In the rows, 128 means zero.
Each row is followed by its group and then its class within the group.
[118 133 136 119 164  80 151 130 145  96 125 170 115 149 123 128 149 114
 115 124 150 132 119 123 120 177 138 138 117 140 131 131 110  90 117 118
 145 133 150 104 102 126 141 151 106 136 124 131  98  88 139 135 104 135
  98 127 132 138 134 125 123 162 116 121 162 115 145 123] : T E
[114 143 139 113 173  57 149 150 134  97 123 195 115 153 140 140 164 101
 113 136 145 148 141 151 105 183 149 136 127 152 134 131 103  76 110 115
 158 138 147  89 101 122 142 149  91 121 142 138 104  84 126 130 101 123
 101 141 152 149 140 120 133 173 123 145 188 103 135 105] : T E
[111 132 160 107 174  91 104 125 124 110 123 164 109 107 131 136 167  73
 122 116 135 162 146 165  86 146 157 140 112 168 128 110 102  94 135 138
 138 125 128  81 131  93 166 146  86 131 171 133 124  89 109 105 103 122
  96 128 165 154 143 109 141 153  85 145 179 111 146 125] : F B
[112 131 168 120 164  90 118 120 129 111 122 157 124 108 132 139 150  91
 131 116 135 153 122 162 101 141 164 136 120 150 132  94 102 121 136 144
 144 123 136  84 153  94 177 153  77 126 155 133 114  77 117 107 124 135
  95 128 167 148 134  98 138 160  96 138 177 114 154 133] : F D
[154 150 106 100 134  76 175 132 124  88 144 163 161 146 167 144 157 112
 112 152 146 162 174 138 103 138 124 140  76 154 172 136 109  81 107 101
 164 135 174  88  18 163 119 112 118 117 175  93 123  82 170 128 101 122
 103 131 141 156 132 138 169 155 152 166 167 107 156  90] : H L
[137 141 161 102 146  88 111 128 139 130 141 149 130 159 127 142 176  47
  99 124 128 161 136 139  93 153 144 149  96 157 129 139 112  84 148 110
 117 130 136  71 100 119 132 147 129 119 175 138 118 124 102 112 116 123
  95 121 136 140 139 119 160 190  90 125 185  96 154 131] : J A
[121 152 145 130 181  84 121 129 116  86 117 171 119 148 124 144 152 155
 130 126 149 166 143 139 110 158 134 125 109 153 147 127 109  67 114 112
 173 125 150  96  85 125 166 142  86 119 142 118  92  93 146 161  82 121
  85 134 147 139 142 121 142 154 118 167 156 124 145 110] : T X
[102 114 173  93 179  64 139 109 156  99 126 175 121 101 144 139 172  32
 120 105 139 145 117 168  93 167 184 153 125 167 124  89  94 107 125 142
 143 122 137  58 145  87 185 157  68 125 161 142 110  41 112  79 121 140
  84 127 176 164 138  86 131 186  93 125 215  93 169 132] : F D
[115 128 155  97 164  49 138 134 171 100 120 177 146 166 112 170 185  63
 104 134 126 164 128 157  91 182 176 183 114 167 129 133  66  86 113 109
 152 133 158  61  73 118 170 162  66 100 167 147 120  64 119  89 122 121
  87 150 143 133 145  83 130 184 125 129 251  74 152 136] : T X
[104 136 153 107 172  60 116 134 150  97 117 192 124 132 130 178 177  83
 130 138 138 176 135 177  70 158 190 169 116 165 146 116  80  77  99 125
 171 101 148  62  84 104 202 149  48 106 183 129 134  63 124  96 110 126
  86 150 185 154 143  85 136 163 108 170 237  84 161 118] : F B
[119 120 147  99 148  61 157 116 178 109 135 174 121 181 129 149 170  56
 104 134 141 114  89 116 114 194 163 156 133 146 126 131 110  78 114 114
 148 120 143  82  99 133 145 172 113 110 139 151 105  86 126 103 128 134
  88 133 141 142 142 108 124 219 104 124 207  85 161 127] : T X
[135 127 112  89 137  80 169 121 163  98 138 152 199 134 105 158 152 125
 119 138 131 174 152 139 108 120 147 189  69 150 151 140  70 122 108 108
 157 137 178  69  14 150 148 121  89 110 160 102 145  51 178  81 118 126
 101 133 120 137 138 114 132 120 160 116 210 108 149 124] : H L
[108 127 172 120 164  91 125 116 135 119 119 157 145  95 127 136 145  84
 139  98 136 150 117 165 115 139 158 139 129 150 122  93  89 139 140 144
 135 136 149  73 172  93 172 156  70 123 144 139 113  58 119  95 133 135
 101 123 150 142 140  97 129 153 117 115 187 114 156 146] : F D
[119 131 135 103 170  63 154 128 164  95 123 187 145 166 111 158 171 102
 108 134 138 153 132 140 108 172 158 176 112 154 139 141  81  79 108 108
 157 137 160  68  58 135 158 148  82 112 145 133 115  65 141 114 106 125
  94 145 133 135 143 112 123 166 122 129 219  97 150 127] : T E
[126 139 149  84 146  86 114 129 139 122 141 161 141 141 131 153 192  31
 100 127 122 177 158 163  63 140 157 170  81 181 144 133 109  86 148 115
 125 126 138  54  75 114 148 142 107 113 209 137 133 100 108  87 110 113
  92 135 154 148 149 109 165 174  90 140 211  93 161 121] : J A
[131 126 139  87 151  99 117 130 130 117 136 151 131 120 120 147 177  47
 107 125 122 170 169 165  70 131 155 168  74 178 143 135  99  92 139 118
 123 127 136  69  73 115 147 127 108 127 201 123 146 102 112  82 102 114
 104 130 158 152 141 115 155 148  94 142 190 102 147 121] : J A
[101 114 143 111 172  84 139 125 174  94 116 175 112 149  93 153 153 119
 126 125 135 138 102 124 113 173 179 165 135 142 120 129  90  88 106 125
 164 118 142  92  89 116 181 166  66 118 123 134 111  63 147 111 104 136
  92 142 141 132 143 105  92 153 109 122 206 104 146 140] : T X
[132 145 162 102 146 116  83 130 123 137 131 129 140 139 106 139 166  60
 105 115 114 176 153 152  82 114 138 151  81 170 137 143 105 101 160 114
 100 133 135  72 110 108 144 136 126 111 196 144 136 133  98 103 108 114
  98 123 123 136 142 114 162 154  84 123 172 116 152 134] : J V
[117 143 151 135 161  57 148 154 141 113 123 199 118 177 151 146 159  90
 114 145 144 124 115 150 120 198 155 129 169 133 129 127 110  87 107 117
 159 134 133 104 123 121 143 158  98 103 131 153 104 106 102 140 143 145
 104 155 155 135 131 113 138 196 124 150 187  87 144 125] : T E
[154 147 115  91 126  68 176 125 127 108 157 162 166 145 180 142 166  65
 101 145 144 153 169 148  96 148 126 127  69 160 163 132 116  91 125 112
 146 130 163  75  44 154 103 122 139 120 205 102 128  92 149 110 114 120
 101 122 150 163 130 122 178 189 139 150 175 101 163  86] : H L
[123 133 139  99 157 119  93 132 135 122 125 146 121 128 103 138 166  83
 112 115 120 161 146 147  87 131 147 155  90 169 127 137 101  93 146 118
 120 125 132  83  98 110 151 136 111 124 174 134 129 107 111 106  92 115
 104 127 136 136 142 119 143 136  91 122 174 117 134 134] : J A
[124 147 154 126 169  52 142 150 129 101 128 195 115 155 158 146 173  80
 108 141 146 153 140 158  91 183 158 133 125 163 140 133 107  72 117 113
 159 132 144  89 103 118 149 147  94 115 161 139  99  95 116 126 105 120
  96 140 163 157 133 116 158 191 113 160 194  92 156 111] : T E
[114 110 145  97 168  73 160 102 192  90 124 163 148 149  93 152 156 106
 116 118 142 140 102 115 117 164 167 183 112 149 124 126  77  98 108 118
 156 124 165  64  65 131 173 168  68 118 128 122 107  31 163  91 113 147
  82 131 119 128 145  98  97 161 118  89 221 104 158 144] : T X
[141 133 109  88 131  66 179 118 153  97 116 168 165 134 159 149 166  71
 111 149 137 153 154 150  95 141 151 173  81 157 160 126  95 114 106 117
 158 128 160  79  39 146 133 137 107 114 175 104 139  59 160  96 119 127
 112 128 155 153 136 118 157 163 140 141 208  94 165  97] : H L
[119 112 174  97 161  76 138  93 165 107 134 149 129 101 125 138 165  48
 120 105 142 138  92 131 102 154 172 155 115 154 122  90 100  95 134 140
 133 120 142  63 137 102 179 181  84 125 151 138 106  52 127  84 117 145
  78 112 151 154 141  94 126 197  83 101 199 105 173 140] : F B
